Here is a tiny trained network, its code and every weight. The questions are about switching its units off for an input and a class, where a switched-off unit gives its printed mean instead of its output.

import numpy as np


def w(rows, s, z=0):
    codes = np.array(rows[::2]) - 128.0
    scale = np.full(codes.shape[1], s)
    scale[-1] = z or s
    return codes * scale


def f(y):
    return np.maximum(y, 0)


def log_softmax(a):
    a = a - a.max(-1, keepdims=True)
    return a - np.log(np.exp(a).sum(-1, keepdims=True))


def net(x, mask):
    res = np.array(x, float).reshape(1, 6) / 4 @ E
    y = f(res @ A[0][:, :-1].T + A[0][:, -1])
    res = res + np.where(mask, y, B[0][:, -1]) @ B[0][:, :-1]
    return log_softmax(res[-1] @ U[:, :-1].T + U[:, -1])


A, B = {}, {}
E = w([
[158,131,98,109,124,124,104,99,6],'x0',
[71,80,76,127,176,83,183,119,155],'x1',
[144,128,125,231,176,107,110,102,143],'x2',
[171,119,78,83,64,150,116,130,185],'x3',
[121,114,204,126,76,87,242,134,110],'x4',
[146,163,94,143,173,52,136,237,127],'x5',
],0.011)
A[0] = w([
[91,96,121,111,175,51,132,136,2,155],'neuron 0',
[105,83,101,189,176,94,117,101,211,253],'neuron 1',
[164,163,22,101,150,69,152,212,141,114],'neuron 2',
[147,205,203,115,76,93,171,140,101,152],'neuron 3',
[189,114,199,45,53,202,84,72,18,163],'neuron 4',
[40,79,79,26,93,167,98,79,150,91],'neuron 5',
],0.0076,0.0044)
B[0] = w([
[22,110,133,124,215,94,113,178,175,208],'neuron 0',
[98,63,95,74,144,99,120,176,82,203],'neuron 1',
[176,116,193,67,84,208,98,71,150,199],'neuron 2',
[149,88,129,26,150,166,180,117,127,200],'neuron 3',
[82,76,143,111,114,97,155,178,99,253],'neuron 4',
[189,123,247,60,117,183,191,176,158,182],'neuron 5',
],0.011,0.013)
U = w([
[152,123,134,208,23,94,128,71,65,49],'0',
[16,75,91,147,199,48,164,235,135,136],'1',
[154,83,205,57,67,121,200,151,140,171],'2',
[191,144,80,120,153,154,2,119,78,209],'3',
[130,230,103,213,109,98,183,60,140,2],'4',
[138,186,143,218,119,92,136,176,179,50],'5',
],0.0088,0.0045)

Each question gives the input, the list of numbers given to net, and the class t.
The units are the neurons (one row each of A and B). Each row of codes is followed by its name. A weight is (code - 128) times the scale printed after its matrix; where a second scale follows, it is the last column's (A, B and U).
mask holds one flag per neuron, in row order. A switched-off neuron (its flag False) gives its mean, the last column of its row in B, instead of its output. The means were averaged over made-up inputs and are rounded, as every weight is.
A unit's drop is (log p(t) with every unit on - log p(t) with that unit switched off) / (log p(t) with every unit on - log p(t) with every unit switched off).
The circuit of an input: a set's keep is (log p(t) with only the set's units on - log p(t) with every unit switched off) / (log p(t) with every unit on - log p(t) with every unit switched off). Starting from all 6 units, units are removed one at a time, each time the one whose removal leaves the highest keep (on an exact tie, the one counted first), for as long as the keep stays at least 0.8.
units of the circuit, in order: the units of the circuit, biggest drop first
unit that matters most: the unit with the biggest drop
top k neurons: the k neurons with the biggest drops, biggest first
drop of u: that unit's drop, to one decimal
input [8,5,-6,-4,-2,-6], class 1: unit that matters most => neuron 0
input [7,6,7,4,-8,3], class 3: top 2 neurons => neuron 2; neuron 4
input [7,4,8,6,6,-5], class 1: units of the circuit, in order => neuron 2; neuron 5
input [-4,-1,0,3,-4,1], class 3: top 3 neurons => neuron 4; neuron 0; neuron 3
input [8,0,-1,3,-2,1], class 1: top 3 neurons => neuron 0; neuron 4; neuron 3
input [-6,6,-4,-3,-6,7], class 2: top 2 neurons => neuron 2; neuron 0
input [-2,-6,8,2,-1,-6], class 3: top 2 neurons => neuron 0; neuron 5
input [4,7,-6,6,-5,6], class 2: top 2 neurons => neuron 2; neuron 5
input [0,-5,0,-3,-6,2], class 3: top 2 neurons => neuron 0; neuron 4
input [-6,-3,8,2,6,2], class 1: top 3 neurons => neuron 2; neuron 5; neuron 1
input [2,-8,-3,-5,-7,0], class 1: top 2 neurons => neuron 4; neuron 2
input [3,-2,-5,-4,5,2], class 1: top 3 neurons => neuron 0; neuron 2; neuron 5
input [3,8,-8,0,-8,7], class 2: top 2 neurons => neuron 2; neuron 5
input [-1,4,-7,5,-8,4], class 2: units of the circuit, in order => neuron 5
input [-6,-2,0,-3,-5,6], class 3: drop of neuron 4 => 0.3
input [-8,3,-6,-5,4,6], class 2: drop of neuron 3 => 0.1
input [6,-7,-5,-6,-6,2], class 1: drop of neuron 4 => 0.0
